How the states are linked:
ki: DR->DR, PN->RJ, GP->HL, CZ->RG, FR->RZ, ZD->GP, NR->JM, RG->LJ, QB->RQ, FM->MT, SF->HR, SD->ZF, HM->SN, RJ->JZ, CJ->HN, HL->ZZ, DC->ZP, SR->BF, JF->HB, SN->HL, MN->PR, MC->RT, PR->FF, HF->MC, RQ->RR, JJ->RQ, ZG->RD, BR->JF, ZM->FF, MT->FM, TB->LJ, TQ->FR, FJ->SM, HR->SF, GR->BR, CM->TM, DZ->PN, JZ->NF, BZ->ZP, HN->NF, BP->RR, RT->CM, BT->DG, SM->NR, NF->FJ, RR->ZG, TM->ZM, RZ->HM, DP->LZ, ZZ->SD, LB->DJ, LJ->DR, JM->DZ, FF->CJ, ZF->BP, NS->DC, HB->HF, BF->LB, DG->JJ, ZP->MN, RD->FJ, DJ->JZ, DH->RR, LZ->ZD
ga: DR->RZ, PN->ZG, GP->SD, CZ->TB, FR->SD, ZD->ZZ, NR->PN, RG->DR, QB->SR, FM->BF, SF->JF, SD->TQ, HM->SF, RJ->RJ, CJ->CM, HL->ZF, DC->PR, SR->DJ, JF->MC, SN->GR, MN->JZ, MC->SN, PR->HN, HF->BZ, RQ->NR, JJ->RR, ZG->DP, BR->HM, ZM->MT, MT->LB, TB->SR, TQ->HM, FJ->JM, HR->BR, GR->GP, CM->RG, DZ->QB, JZ->PR, BZ->LJ, HN->ZM, BP->RZ, RT->PR, BT->DP, SM->TB, NF->CM, RR->BT, TM->FM, RZ->HR, DP->GP, ZZ->BP, LB->NF, LJ->DC, JM->RJ, FF->CM, ZF->ZG, NS->MN, HB->RT, BF->JZ, DG->LZ, ZP->FF, RD->JJ, DJ->FJ, DH->RD, LZ->HL

In the rows, 60 means zero.

The rows follow the links: the fewer symbols apart two states are, the more alike their rows tend to be.

Each row is also shifted at random along 7 hidden directions that mean nothing.

Some states, each with a row of numbers:
NR: 62 56 54 69 63 69 66 55 54 69 57 55 72 73 46 60 65 58 58 57 69 53 63 68 70 64 69 64 65 56 68 51 67 60 62 63 58 53 51 61 61 62 60 51 69 49 50 66 65 52 51 62 55 71 62 75 64 52 52 51 63 75 68 66 67 55
SD: 70 65 48 64 62 49 63 65 45 60 54 49 54 60 54 59 45 50 67 54 43 65 47 58 66 59 49 73 56 57 68 65 74 59 48 57 60 63 57 60 53 51 60 62 69 71 59 65 59 76 66 46 63 38 52 64 52 57 57 53 59 72 78 61 58 50
CJ: 62 62 41 67 54 65 59 54 45 53 37 55 54 72 47 51 59 49 71 59 47 66 47 70 72 67 41 44 33 61 76 70 70 68 40 64 59 62 42 78 56 66 57 71 58 62 54 51 74 71 57 45 53 54 72 77 60 42 45 60 83 91 95 60 46 62
RZ: 66 64 65 67 65 62 62 56 64 59 83 39 52 53 72 49 61 59 61 73 60 71 67 61 70 61 60 64 54 64 51 54 71 48 52 48 53 58 46 57 60 47 63 65 52 73 71 75 58 55 53 47 66 63 64 69 62 78 58 52 73 54 50 40 64 55
LJ: 54 55 66 62 63 71 61 63 78 65 84 61 50 53 82 62 65 63 49 61 60 59 63 61 42 55 68 59 64 69 55 55 62 55 71 64 53 58 68 56 58 63 60 54 47 59 66 53 54 60 61 57 55 65 70 53 67 76 65 74 52 53 56 47 58 66
DZ: 65 57 61 68 67 67 71 52 42 72 47 55 78 87 37 69 68 61 65 58 71 61 60 70 80 72 60 67 59 50 76 54 73 62 66 62 60 53 47 68 68 54 58 49 68 62 43 67 73 44 46 61 65 66 58 84 53 43 61 37 72 82 80 72 69 55
DP: 56 56 63 66 57 46 51 69 58 68 63 50 52 72 59 79 60 64 73 74 50 79 48 62 52 49 48 58 50 67 51 69 63 41 46 70 72 49 55 61 66 53 42 62 56 68 55 71 65 59 66 63 59 67 46 65 51 46 84 62 53 80 74 55 55 72
BF: 62 73 46 57 48 61 57 70 51 52 49 56 40 45 63 49 54 46 69 30 49 50 64 64 52 70 53 53 69 61 57 76 58 63 51 61 45 70 71 57 44 62 52 69 67 71 59 53 40 87 94 54 56 26 55 55 62 59 49 60 56 41 71 67 50 55
BT: 58 53 55 63 66 62 51 48 54 75 47 68 111 85 31 56 48 73 45 92 61 62 59 58 74 62 64 55 53 43 84 52 72 73 64 65 79 53 33 74 76 69 72 46 73 19 55 65 77 53 6 61 28 98 71 74 67 42 37 62 66 100 57 77 65 53
RG: 54 53 72 62 66 78 57 55 74 69 84 58 74 62 72 55 68 77 38 81 66 61 70 60 58 62 71 56 64 57 60 47 68 60 74 57 53 53 43 62 66 61 68 44 46 45 67 60 65 49 27 55 41 87 79 68 68 70 47 63 64 55 38 51 59 63
HF: 60 61 58 64 68 62 67 49 74 55 67 61 68 49 81 49 60 47 52 64 72 54 62 64 44 55 71 59 60 70 59 53 58 76 69 74 55 72 68 59 65 60 64 53 72 50 77 52 56 62 62 63 54 62 72 43 81 77 58 72 50 53 65 62 69 54
HR: 63 66 81 55 76 61 66 53 57 71 61 62 88 66 57 69 62 71 58 70 84 65 75 53 69 76 55 73 77 47 68 62 60 68 85 51 63 68 61 57 78 43 67 44 68 67 63 67 58 37 38 72 66 59 56 61 47 61 73 38 57 35 36 78 76 57
ZF: 65 61 52 55 64 47 59 68 49 67 44 74 73 65 39 66 39 59 58 55 47 57 51 49 66 57 56 75 63 49 76 66 65 67 61 57 75 65 66 60 57 62 72 60 75 54 52 59 60 75 55 58 60 50 50 54 50 55 57 61 50 75 65 73 64 52
JZ: 64 62 63 60 57 67 75 55 50 46 57 59 45 55 68 47 68 56 63 46 60 59 58 70 71 62 72 61 51 65 55 50 54 66 59 59 43 62 63 68 58 62 59 69 55 74 63 60 65 63 76 50 83 53 67 64 71 69 56 54 77 60 75 52 57 49
SM: 59 57 48 57 55 68 52 64 67 61 57 64 56 64 46 64 63 71 59 45 68 36 68 58 61 69 53 64 89 51 65 70 61 55 57 47 63 57 65 46 41 73 70 61 57 45 47 54 48 54 65 66 43 55 46 67 45 40 36 54 53 32 29 70 64 70
TM: 60 71 45 63 49 64 53 63 53 57 46 60 57 53 51 46 52 46 64 53 47 60 60 63 62 67 55 42 45 61 68 69 63 69 49 64 54 65 53 70 53 68 57 71 68 56 58 53 58 83 66 53 49 51 73 63 69 60 44 68 71 76 82 62 47 57
LB: 51 67 86 59 56 69 61 70 59 74 73 65 62 51 77 74 74 66 54 55 63 70 73 59 39 66 72 53 74 64 43 54 46 57 85 77 47 55 65 60 69 49 36 39 62 73 64 62 60 60 68 77 56 59 70 56 65 65 88 58 46 47 61 65 53 66
DH: 60 57 71 61 77 57 67 42 38 76 44 42 90 94 52 61 61 71 73 77 75 76 60 76 78 75 48 62 51 44 80 71 81 64 68 67 58 61 47 79 95 45 52 51 61 70 51 76 58 44 39 46 62 68 52 81 57 47 63 35 72 81 84 78 65 49
ZP: 63 56 51 59 61 60 68 54 54 50 49 59 44 68 66 61 62 56 65 51 55 59 45 68 61 61 48 65 52 63 69 66 65 67 55 63 56 66 64 68 57 62 62 67 51 69 60 49 65 62 71 46 71 45 57 61 57 53 55 59 66 64 80 61 56 62

Where do the symbols, taken in turn from left to right, take each start?
Answer with the state's name.
69 72 56 73 66 52 69 58 53 63 71 34 53 51 75 55 53 36 71 58 56 70 60 65 54 61 54 67 55 69 56 62 75 59 53 66 49 68 56 55 61 39 47 55 76 80 71 70 50 71 72 49 62 35 61 60 66 74 72 50 55 61 85 54 67 49
ga ki ga ki ga ga ga ga ga ga: TQ
60 59 52 79 50 49 55 73 61 59 76 44 34 57 66 67 58 44 70 71 33 83 43 62 51 37 61 54 31 82 41 53 66 35 30 72 65 46 49 60 54 56 39 72 57 71 64 72 72 75 73 54 63 68 63 65 68 68 81 75 63 102 93 29 51 66
ga ga ga ki ga ki ga ga: HM
58 61 71 49 59 70 57 62 59 63 60 62 63 65 55 65 73 87 58 53 75 50 77 58 68 78 56 61 91 45 59 67 53 56 73 42 55 57 62 55 57 61 65 54 48 61 52 61 51 43 56 67 56 60 51 73 43 44 49 42 62 21 21 74 61 67
ga ki ki ki ga ki ga: QB
57 58 66 66 63 62 60 47 64 57 60 50 62 69 71 72 79 66 65 76 73 67 57 65 53 66 46 55 61 65 54 63 59 63 60 68 59 62 47 62 68 50 49 50 56 62 69 58 72 39 53 67 50 65 61 67 56 41 69 50 62 47 55 68 62 74
ki ki ga ga ki ga ga ki: TM
61 59 57 51 56 68 58 48 53 48 40 70 75 68 44 46 65 81 53 68 62 53 60 58 84 74 55 53 61 45 72 60 55 77 60 47 60 62 39 73 60 70 77 65 53 46 61 52 79 52 36 55 53 69 69 75 56 38 27 52 84 51 37 74 54 59
ga ga ki ga ga ga ga ga: ZM
65 69 67 62 71 59 65 55 61 67 64 57 75 54 65 58 57 50 61 62 74 64 71 57 59 68 61 66 66 58 64 60 65 70 74 62 58 70 64 56 69 47 61 48 78 64 68 63 54 57 54 66 62 51 64 54 62 74 72 52 54 50 62 69 73 53
ki ga ga ga ki ga ki ga ki: RT
55 60 64 68 53 78 56 54 58 65 61 62 80 66 51 58 73 74 43 74 59 60 65 60 62 70 67 48 64 55 59 45 58 68 65 66 55 49 26 68 60 62 55 41 63 39 63 58 84 52 30 67 29 83 83 79 67 40 42 53 71 67 48 68 53 64
ga ga ki ga ki ki ki ki ga ki ga: FM
57 60 70 65 63 56 59 54 73 56 70 52 53 61 73 74 78 62 69 75 77 71 62 61 52 59 50 58 58 73 45 64 54 53 57 66 65 61 55 54 67 49 51 60 55 69 70 62 67 39 63 73 63 67 54 59 55 53 83 56 59 42 48 58 67 77
ga ki ki ga ga ki ki ki ki ki: SD
56 57 71 63 71 75 66 62 58 81 67 59 64 70 64 72 64 60 58 54 66 65 65 67 55 68 59 62 59 56 72 62 72 58 81 66 52 57 69 66 71 56 55 46 54 71 48 59 53 57 56 58 64 60 68 64 57 70 75 56 57 72 81 58 60 63
ga ki ga ki ki ki ki: NR
54 57 72 53 52 70 56 58 73 47 68 68 49 52 71 52 77 77 55 71 63 63 67 60 67 60 65 44 51 66 47 56 44 58 58 52 58 54 55 67 61 71 65 76 35 61 67 57 70 50 56 64 68 81 72 62 65 65 56 70 81 46 36 46 49 72
ga ki ga ki ga ga ga: RG
58 51 54 65 59 63 57 58 50 70 41 65 65 93 40 95 74 75 62 66 59 63 41 58 62 70 30 65 69 50 74 69 64 60 59 64 74 51 41 65 57 58 56 43 54 56 44 47 91 39 38 68 43 61 55 84 29 7 67 43 61 69 62 79 57 88
ga ga ga ki ki ga ga ga ki ki: NF
69 69 47 68 64 52 63 56 63 57 64 56 74 44 65 43 42 37 51 65 55 55 59 55 54 53 71 67 59 64 62 51 66 76 57 67 60 72 56 55 54 55 65 54 88 46 77 61 58 77 55 57 48 51 70 47 79 77 49 67 51 67 67 62 70 43
ga ga ki ki ki ga ki ki ga ki ki: HR
63 66 57 52 63 59 69 67 57 62 54 65 51 50 67 54 53 45 69 20 66 39 69 66 49 63 73 69 80 59 64 70 57 68 75 65 47 75 100 51 55 64 59 61 74 70 52 56 25 78 103 59 77 29 44 39 66 76 62 61 38 40 75 73 67 45
ki ga ki ki ga ga ki ga ki: NF
64 66 68 62 68 63 62 54 70 63 68 72 87 50 55 51 55 54 46 74 73 61 74 51 69 60 77 62 56 60 64 44 56 73 72 58 68 64 55 58 67 60 75 54 77 44 71 64 67 56 36 73 61 78 76 53 73 81 60 64 63 63 47 58 74 52
ki ga ga ga ki ki ga ga: SN
56 57 59 68 62 59 56 60 55 74 60 40 61 81 56 76 68 63 76 63 68 65 61 72 52 66 48 58 66 59 60 74 72 47 55 70 60 54 57 57 70 50 41 52 60 67 48 70 50 50 67 60 50 60 43 75 53 38 71 48 51 64 74 69 63 67
ki ki ki ki ki ki ki ki ga ga: SR
